
[[  55  296  219  583  -17  136  -65  406  -73   54  294 -335  -92 -128
   249  114  172  210  159  -86  182 -170 -392  159  156 -231  273  220
   151 -406  110 -118 -430  152   27  -52 -199]
 [-105   52   19 -136  246  571 -494   42   39  102 -196 -325  -42  -47
   215 -184 -266  185  750  114  256   23  -37  -87 -315 -500  426  211
    38 -463 -132 -104 -253  216   96    2   37]
 [ 102   76  226   86  -66   98 -263  218   13   80 -149 -228 -121   24
   -17  143  114   88  380 -209  -66  -62  -62  140 -149 -486  187   76
   105 -536  121  183 -357  118  265 -186  109]
 [ -44  201  208  171   39  162  131   51   12 -113  309 -129  -27  -67
    18 -158 -105   60  -83  169  118  130 -141  108  199  125  -62  184
   -28 -204  286 -215 -359  -14 -164   89 -205]
 [ 140    7  -56   26 -188 -197  -96   62 -118  -17 -233  136   36   -6
  -347   21  -37 -131 -188  -68 -178  143  255   42   72 -375 -371 -191
   294   48  289   20 -259  -34 -121    6  154]
 [-281  -19 -137  142  172  459 -191 -178  113  -98  243   63  323 -386
   143 -389 -403  119  304  479  501   29  -34 -233  -35  179  299  336
  -139  131 -161 -610   15  194 -409  256 -187]
 [ 298  142   73  386 -508 -395  112  357 -224  130  -65  101  -84  122
  -410  173  281   20 -584 -265 -233   86  -50   82   23 -328 -208 -218
   172 -142  425  196 -146 -105  234 -162   87]
 [ 121 -127 -236  385 -338 -263  -95  102  -68   49 -122  315  264 -235
  -312   93   65  -53 -277  -18  -12  -88  151 -127   17 -247  -57 -138
   205  280   47 -127  136   61 -121    1  145]
 [ 141  173  342   43  -33   71  -52  220   -7   23  -42 -317 -254  135
   -37  131  130   57  163 -200 -160   47  -98  258    5 -360   11   50
   100 -604  316  240 -490   -4  244 -175   35]
 [ 168  284  178    2 -259 -155 -100  261 -283   63 -169  -62 -192  247
  -333  -48   16    1 -203 -206 -196  320   86  145  -13 -503 -425 -157
   250 -316  499  137 -596  -68   93  -48   34]
 [-171  -43   18  177  276  427 -219  -72  219  -86  161 -173  171 -367
   288  -86 -183   77  559  259  321 -188  -89  -25   52  -26  403  329
     6 -144 -189 -335 -125  224 -236   82  -86]
 [ -16 -289  -32   95  128  107   86 -237  351 -161   64   61  216 -354
   -15  105  -52 -131  107  222    4 -225  113   32  184  169  183  109
     0   72  -57 -102  194   47 -195  -13  101]
 [-101 -413   47 -152  104  141  -84 -394  460 -193  -62  160  293 -382
  -120   77 -120 -165  413  190  -24 -195  268    6  -10  146  218  179
  -137  -14 -136  -67  169  124 -127  -64  211]
 [ 236  -34    4  228 -202 -220  200  114    2    5  -55   43  -26  -12
  -257  171  147  -90 -452  -59 -227  -20   36  102  169 -133 -139 -174
   178  -31  296  146   18 -124   60  -97  117]
 [ 108   80  401  246  -19   95  537   34  252 -119  453 -245 -167    8
    19  102  162   54 -367  101  -90  -44 -328  266  267  456  190  180
  -275 -459  363  124  -14 -176  193 -145 -150]
 [-240  114   64  160  355  410 -214  -77  113 -187  270 -169  170 -376
   295 -201 -294   24  547  303  360  -38  -35   45  249   -8   76  347
   141  -35  -56 -513 -479  236 -530  232 -211]
 [  12  115  109  -54   86   89 -292   71  -61  -55 -165 -134  -45  -38
   -59  -17 -116  -61  359  -56  -41   96  159  139   78 -473 -218   22
   315 -223  188  -50 -600  110 -173   32   58]
 [  87  -20   16 -387  184  222 -184  -77   11  -18 -390 -207 -168  150
  -122  -81 -222 -111  204   50 -175  208  256   87  -55 -482 -185 -132
   255 -282  229  155 -292  -63   17  -13  185]
 [-206  -71    1  285   32  193 -149 -118  179 -133  271  137  347 -462
    55 -127 -163   29  315  265  333 -129   -1  -81   82  157  208  320
   -75  107 -131 -470  -88  226 -371  135 -109]
 [ -67   88  124  156  106  129 -244   57   30  -99   52 -111   76 -229
    73    0  -86  -17  424   21  108  -53   46  124  149 -261  -34  173
   218 -154   60 -205 -508  192 -263   59  -30]
 [ -42    5 -114  674 -242  -93  -15  131    8  -19  315  241  354 -440
   -43    5   52   76 -156  132  283 -196 -131 -123  145   99  172  172
    33  256  -46 -433   56  175 -288   93 -121]
 [ 164  275  105  239 -236 -101  103  284 -234   63   55  -78 -147  153
  -215  -55   47   68 -432  -61  -71  223 -110   90   90 -236 -232  -96
   148 -205  438   15 -332 -108   59  -12  -76]
 [ 285   71  168  261 -132  -27  -10  353  -11  157 -148 -309 -250  122
   -21  310  294   93  -13 -275 -213 -159 -180  190  -46 -478  231  -84
   170 -537  199  378 -124  -17  434 -277  141]
 [ -25  143 -101  192  -67   86   34   41 -136  -33  133   72  103  -87
  -124 -268 -217   38 -302  252  185  213  -15 -101  107  -15 -155   15
    88  132  220 -340 -137  -29 -279  188 -137]
 [ 236  -58   75  224  -58  -28   -1  198   93   76 -154 -204 -119  -17
   -29  309  226   -5    9 -163 -190 -209  -68  141   29 -374  207  -82
   194 -340  106  282   -8    0  261 -216  176]
 [  54 -138   18  -78  128  262 -160  -31  177   27 -196 -188  -31  -66
    30   62  -65    7  320   53  -27  -96   50   22 -120 -284  293   45
    47 -319  -16  111   32   50  151 -107  166]
 [ -53   62 -236  316 -112   22  -35   23 -126  -39  123  212  258 -245
  -135 -246 -217   12 -282  284  257  119   41 -181  124  -12 -119   18
   139  343   95 -459  -25   38 -405  231 -111]
 [ 214  -83  195 -601  161  204  163 -173  157  -38 -377 -305 -369  372
  -239    6 -125 -140 -104   34 -417  273  211  209  -58 -232 -164 -202
    20 -534  442  495  -92 -285  337 -172  257]
 [ 257  -12  -12 -294 -394  -84 -201  131 -193  236 -570   46 -189  382
  -537  -43   -8   35 -226 -210 -291  327  211  -76 -490 -639 -101 -315
    27 -386  342  417   -7 -137  533 -216  326]
 [-185 -132  182 -231  341  490  -69 -307  368 -177  102 -183   76 -212
   141 -152 -281  -12  528  319  142  -24   51   53    0  161  288  314
  -190 -305  -33 -155 -105   91 -122   30  -11]
 [ 131 -274   21   -8  -20   -2   74 -125  283  -54 -137   18   59 -143
  -157  210   71 -117    6   29 -188 -172  129   75   28  -50  155  -32
     5 -129   54  183  211  -28  117 -161  237]
 [ 250  -37 -168  121 -396 -206 -119  204 -188  192 -365  148   -2  116
  -421   65   80   13 -372 -150 -164  102  129 -114 -234 -508  -68 -280
   175  -47  219  178  109  -68  260 -122  239]
 [ 175  -38    4 -582 -170  180  -93  -64  -77  168 -536  -65 -262  467
  -470 -229 -220   30 -209   15 -249  463  222 -103 -506 -432  -51 -249
  -134 -460  378  391   83 -234  517 -151  280]
 [ -13 -211   33  127  134  181  162 -187  339 -132  163  -34  149 -294
    52   64  -42  -52   49  242   46 -193  -18   43  161  242  271  160
   -92  -49  -14  -99  202   12 -101  -16   29]
 [-182  -74   52  142  263  438  181 -230  323 -182  408 -101  175 -334
   209 -190 -240   55  107  468  316  -85 -163  -34  175  480  361  352
  -246  -42  -42 -374  131   46 -265  127 -189]
 [-193  117    0  391  287  278 -188   15   71 -177  315 -113  221 -461
   308 -105 -199   15  432  263  369 -154  -78   43  354  -21   64  313
   249  101  -88 -553 -443  257 -593  240 -226]
 [ 254   22  206  334 -145  -62   56  304   83  105  -32 -260 -180   26
    -1  351  338   68  -19 -249 -191 -230 -204  201   21 -325  281  -17
   103 -495  165  332  -75    0  393 -281  123]
 [ 115   68  -11  383   25  -76  302   70   28 -131  246  -44   33 -182
   -13   62   28  -89 -424  160  -14  -50  -74  132  462  106 -171  -27
   234  135  260 -166 -111  -89 -305   88 -108]
 [  74 -271  -23   35  133  137  168 -184  336 -104  -10  -53   77 -210
   -15  134  -13 -106  -20  193  -82 -190   62   52  138  114  233   22
    -5  -52   14   57  286  -43  -15  -75  139]
 [ -25  -50  -12 -142  339  294   84 -210  174 -177   23 -161    0 -120
    60 -122 -277 -123   49  323   18   81  113   75  254   40  -82   49
   142  -23  148 -149 -132  -61 -303  129  -17]
 [  59  213  239 -118   71  187   97   49  -35  -57   51 -247 -212  168
   -77 -151 -133   17  -91   82  -66  274  -42  168   93 -100 -184   29
    38 -395  417   39 -432 -114   16    7  -88]
 [ 172 -128 -162  508  -43 -213  -30  151   54  -42  -42   43  173 -353
    -7  331  184 -135  -67  -55  -71 -345   66   86  339 -290  -14  -96
   456  217  -15  -71  -21  100 -251  -23  128]
 [ 107 -337 -191 -144   87  -49 -169 -194  190  -81 -404  113  154 -207
  -208  172  -75 -263  169   35 -212 -124  410   23   83 -354 -113 -173
   328  147  -13   82   67   30 -167  -34  346]
 [ 249  289  113  520 -383 -389  199  389 -280   30  146   42  -82   50
  -277  124  233   -6 -622 -193 -155  102 -108  176  302 -218 -390 -154
   304  -42  498    7 -405  -94  -56  -27  -86]
 [   1  154  -13  399 -165   10   78  133  -96  -18  253   73  115 -150
   -89 -143  -53   85 -308  164  186   72 -134  -52  135   50  -17   83
    32   57  190 -303 -119   14 -189  110 -161]
 [-208  145  204   -8  352  417 -160  -97  124 -200  229 -237   52 -234
   227 -215 -295   12  526  258  247   65  -19  121  211    2    5  334
    72 -220   74 -374 -572  153 -401  177 -199]
 [ 223   86  221  -16    2   46  149  139   30   17  -90 -301 -287  200
   -91  143  112  -10 -154 -102 -251   59  -62  226   80 -245  -27  -92
   112 -480  366  323 -206 -143  266 -172   85]
 [  54  175   95   89   -1  188  210   61  -36  -21  173 -157 -118   81
   -51 -191 -125   82 -334  200   61  213 -158   33   90   77  -11   38
   -56 -218  325  -86 -118 -136    7   47 -139]
 [ 351 -200  269  -48 -182  -72  357   42  284   67 -159 -205 -272  214
  -244  374  340  -26 -319 -183 -463 -123  -80  228  -92  -44  273 -134
  -181 -611  310  653  311 -236  672 -424  290]
 [ 256  -53  200 -241  -65   -2  -62   77   71   71 -387 -227 -268  243
  -235  211  114  -62   64 -227 -381   57  129  200 -133 -494  -20 -173
   121 -553  304  497 -174  -97  424 -270  284]
 [ -32 -273 -138  189  202  133  -80 -170  294 -138    7   26  260 -444
    96  133  -74 -128  280  206   78 -308  126   -2  202  -27  211  106
   176  158 -175 -197  125  139 -306   39  110]
 [ -92  102  -73  114   70  304   36  -41  -15  -38  182  -28   87 -114
    13 -324 -288   94 -136  357  269  170  -82 -121   41  103   68  128
   -53   14  127 -353  -44  -15 -225  184 -167]
 [ 109  254  -81  139 -102   25   -2  211 -276   59  -51  -59  -92  124
  -169 -203 -138   48 -381   94   27  290  -15  -24   76 -313 -277 -140
   259  -32  365 -122 -290  -92 -116  118  -77]
 [ 159  311  244    1  -85   24 -249  334 -231   97 -211 -293 -288  238
  -106   32   42   68  171 -266 -152  197  -15  210  -51 -677 -200  -71
   298 -544  378  198 -705   22  174 -107   47]
 [-202  -10  -65 -203  119  409 -128 -248   70  -79   43   60  163 -118
   -84 -448 -459   52  120  424  279  277  110 -191 -140   98   61  177
  -176    2   63 -373  -42   29 -232  202  -77]
 [ 107   12    4 -220  162  121 -119  -30  -12  -50 -291 -166 -130   76
  -110  -22 -168 -124   88   41 -165  153  218  117   92 -423 -246 -136
   330 -168  246   96 -330  -57  -93   21  144]
 [ 283 -130  -30   -4 -135 -105 -215  177   -1  146 -489 -114 -126   94
  -210  302  175  -62  100 -276 -312 -110  157   87 -147 -693   55 -240
   316 -316  122  408  -47    4  338 -246  355]
 [ 195  124  240 -115   46  157  352   48   58  -17   29 -324 -327  271
   -98  -17   -1   17 -382   70 -217  205 -125  200  100   13  -40  -67
   -50 -480  471  273 -107 -258  264 -113  -10]
 [-134 -249  158  108  203  259   92 -280  466 -228  279  -24  225 -428
   124   59  -74  -63  331  275  125 -261  -11   77  177  380  350  335
  -202  -97 -106 -195   99  115 -191  -10  -10]
 [  82 -113   17  136 -246   -4   57    9   98   54  -21  102   79  -58
  -239   18   53   55 -197   42  -24  -11  -16  -66 -156   -5  218   15
  -168 -155  113   52  223  -32  210 -118  103]
 [ 320 -294  245  119 -127  -84  477  -26  419   -2   11 -159 -157   20
  -151  443  379  -61 -358  -95 -395 -288 -133  230   57  195  390  -59
  -217 -456  204  551  478 -210  557 -400  248]
 [ 207   41  123 -300 -185   95  198   16  -31  101 -216 -116 -277  397
  -374 -131  -67   42 -452   31 -247  357   23   26 -249 -131  -35 -178
  -178 -454  464  344   77 -289  461 -156  136]
 [  74 -245   85   44  -47   65   83 -121  302  -49  -13   14   77 -163
  -119  158   61  -50   48   57  -93 -169   38   44  -29   65  280   71
  -133 -197   30  119  222    7  159 -156  171]
 [-190    2  182  -42  386  545  279 -280  330 -232  441 -233   35 -196
   236 -281 -323   46   91  520  259   60 -171   56  228  552  260  362
  -294 -206  102 -323  -17  -48 -250  150 -250]
 [ -48   91   44   46 -124  109   -2  -17  -33  -38  102   77   80  -41
  -190 -241 -187   49 -156  185  126  217    9  -65  -29   32  -53   86
   -85  -62  221 -213 -139  -17 -110   88  -88]
 [ 229  -43   69  351 -261  -15  369  160   98  106  134  -75  -86   51
  -136  138  224  122 -561   27  -89  -88 -273   14  -39  126  356  -30
  -193 -273  217  207  401 -164  408 -202   35]
 [  49  -86  -80 -207 -132   62  -19 -134   -2    1 -201  136   48   58
  -351 -186 -211  -52 -207  154  -61  262  220 -101 -150 -120 -128 -104
   -37  -27  225  -13   61  -93   20   20  129]
 [-216  -27  -95  648   30  223   36  -33  175 -124  542  128  425 -590
   210 -143 -118  126   56  399  517 -260 -243 -162  212  408  411  388
  -125  259 -208 -656  141  218 -445  196 -266]
 [ 132  204  379  342  -65  156   40  328   60   75  199 -392 -231   47
   137  180  247  208  142 -171  -13 -143 -381  226   -7 -165  387  196
   -70 -696  192  192 -289   47  370 -228  -78]
 [ 231   46   86   52 -356 -213  -11  184 -127  105 -226   51 -112  176
  -402   93  123   -8 -316 -200 -259  154   88   69 -117 -380 -166 -198
   102 -256  366  256 -137  -99  275 -164  172]
 [ 343   -6  -61  235 -537 -326   26  302 -183  233 -297  127  -84  188
  -467  175  250   48 -542 -252 -269   64   20  -46 -225 -450  -16 -299
   101 -178  309  335  153 -122  444 -232  242]
 [-154 -278  -26  159  302  353   76 -301  452 -202  268  -39  283 -492
   218   -2 -162  -46  314  407  230 -297  -34  -21  200  368  431  314
  -130   57 -218 -316  246  129 -292   70  -29]]

[-184 -177    8 -205   60 -150  318  162  126  121  142 -215 -146  235
 -368  136   53   -2   37 -413  204  344   86  -10   59 -287  -92  402
 -329  244] : 31
[ -37   47  139  209  -51  174  -70  129   85   75  -24  191  -49  -79
   74  -16  -18  293 -140 -122   13  -35  -20  -38   15  128   24 -105
   79  -83] : 13
[  56  -75 -130  248   44   -4 -265  -72   15   69   96 -140  -10  143
  -72  -34 -116  -38   60 -142  129  225 -188  186  -10  282 -130 -146
 -291  -55] : 54
[ 174  179  -13  326   -7  125 -394 -128 -226  -78  -19   46   26  -94
  147 -164 -112  283 -136  251  163   47 -115   72  119  596  -47 -413
  -15 -276] : 47
[ -24  161 -177  427  -39  195 -372  -34  107   -4  -88  204  -23 -108
  231   -3   81    4  -71 -121 -262 -128 -163  -12  -55  204   93 -216
  225 -277] : 71
[-154  204  -54   49  -11  232  -11  165  231   33 -126  303  -39 -268
  229  154   51  368 -127 -178 -210  -93   27 -122   33   -7   84 -149
  301  -46] : 41
[ 171   44 -137 -181   65    4   98 -168   43 -189   59   60   19   11
  -80   13  -37   47   31   86    3   -8  204   79  129  102  -36 -144
  -19  116] : 8
[ -56  244 -237   24  -46   15  -17 -105  -48  -93  -68  124  -96  -19
    9   -7  233   64  -27   89  -66    7   97  -83  165  -49   92  -34
  136 -175] : 36
[ 107   83 -115  427   18   85 -477 -115 -137    0   13  -58   14    4
  107 -111 -108   87  -50   53  116  127 -249  130   24  523  -79 -327
 -130 -267] : 61
[ 121  104 -326  360    7  145 -418 -205  107  -57  -26  146   45  -29
  189  -27  -19 -114   70   -7 -234  -81 -156  160  -42  292    4 -375
   66 -202] : 29
[  43 -220  157  -11    9  -82  162   44   12   67  173 -129  -83  270
 -335  -55  -64   12    0 -190  281  211   78   94   48   -7 -112  181
 -347  146] : 64
[ 270   16 -120  360  -25  243 -352 -203  154  -58    5  307  104  -38
  195 -106 -153   12   45   86 -198 -216  -67  234  -52  373  -11 -523
   64 -120] : 27
[  18  147   -9  324    4  135 -362   22 -127   76  -32   24   -2 -103
  157  -64 -126  377 -112   71  190  166 -203   62   89  482  -87 -358
  -85 -225] : 23
[ 206 -377   60 -410   25  -78  564 -101  348  -62  247  110   -9  360
 -463   22  -66 -209  216 -207   27  -26  420  240   27 -411  -85  187
 -306  518] : 17
[ 151 -312  280  -59 -113 -124  418  -61   26  -35  223   43 -152  465
 -545 -201  151 -251   22 -100  199  -33  345   60   59 -343   34  422
 -259  170] : 34
[ 323 -280  308   57 -118  -42  262 -174  -27 -105  213  134  -73  416
 -435 -299   44 -199   13   97  185 -152  332  147   59  -89   18  161
 -216  101] : 63
[ 152  211  154  622 -237  207 -391 -139 -265  -10  -83  349  -70   29
  130 -375  148  195 -175  374   72 -210  -52  -10  109  348  146 -312
  167 -519] : 14
[  64  181 -703 -268  219 -164 -120 -331   12 -258   38 -264   36    0
  -40  189   -6 -215  201   12  -87  280    6  136  154  172 -127 -182
 -142   70] : 1
[  83  -18  378  172 -208  177  167   77   17   87   13  409  -87   97
  -96 -221   78  333 -129  120  143 -170  216   -8  111  -71   86  -56
   47  -70] : 37
[ -25  160 -115  464  -71  212 -379  -17   67   30  -93  223  -30 -105
  233  -47   72   83  -92  -70 -197 -117 -172   -4  -34  231   89 -238
  199 -306] : 33
[ -73  341 -346  178   -1  145 -280  -80   25  -79 -144  182  -20 -213
  266   65  124  165  -47   56 -207  -27  -76  -61   94  181   78 -290
  246 -255] : 24
[  74  -95 -272  147  147  -55 -280 -114   45   -4  122 -279   16  118
  -73   60 -186 -137   99 -216   81  296 -209  212  -31  335 -182 -136
 -335   33] : 32
[  73 -309  258 -313 -105 -135  611    8  109  126  234   96 -122  478
 -580 -124   62   34  153  -49  371  155  385  171  167 -478  -83  288
 -456  345] : 9
[   0   -1  -95 -340  -48 -167  468 -112   14 -116   87   51 -149  265
 -393  -26  279 -116   78   24   84   63  391  -43  211 -436   55  318
 -102  145] : 22
[  36  -48 -200 -210   10 -121  268 -141  108  -98   99   -4  -91  231
 -291   26  157 -207  122  -91  -10   74  240   55  109 -284    6  190
 -132  141] : 10
[-151   44 -280  517    8  248 -459   81  362  150  -82  175   -8 -123
  308  155   -2  -73   17 -463 -413  -62 -348   58 -208  127   45 -210
  159 -188] : 12
[  22 -182  142   73 -141  -56  291  -34  100   -6  122  134 -169  356
 -376 -137  265 -275   11 -177  -10 -108  255  -19   17 -401  117  399
  -67   35] : 48
[ 119   59   48  -18   62   55  -70  -22  -92  -36   50  -17   18  -53
  -13  -36 -186  365  -79  107  256  162   24   82  148  380 -125 -269
 -154   19] : 52
[ -18   23  -17  308 -101  156 -114    9  171   45  -22  264  -68   37
   56  -47  118  -20  -41 -155 -190 -154  -14    5  -45  -43  103  -46
  131 -141] : 38
[ 137  184   -5  355  -74  164 -351 -118 -158  -10  -44  185   15  -62
  155 -179  -53  300  -87  267  124   -6  -94   88  122  446  -10 -434
   15 -291] : 3
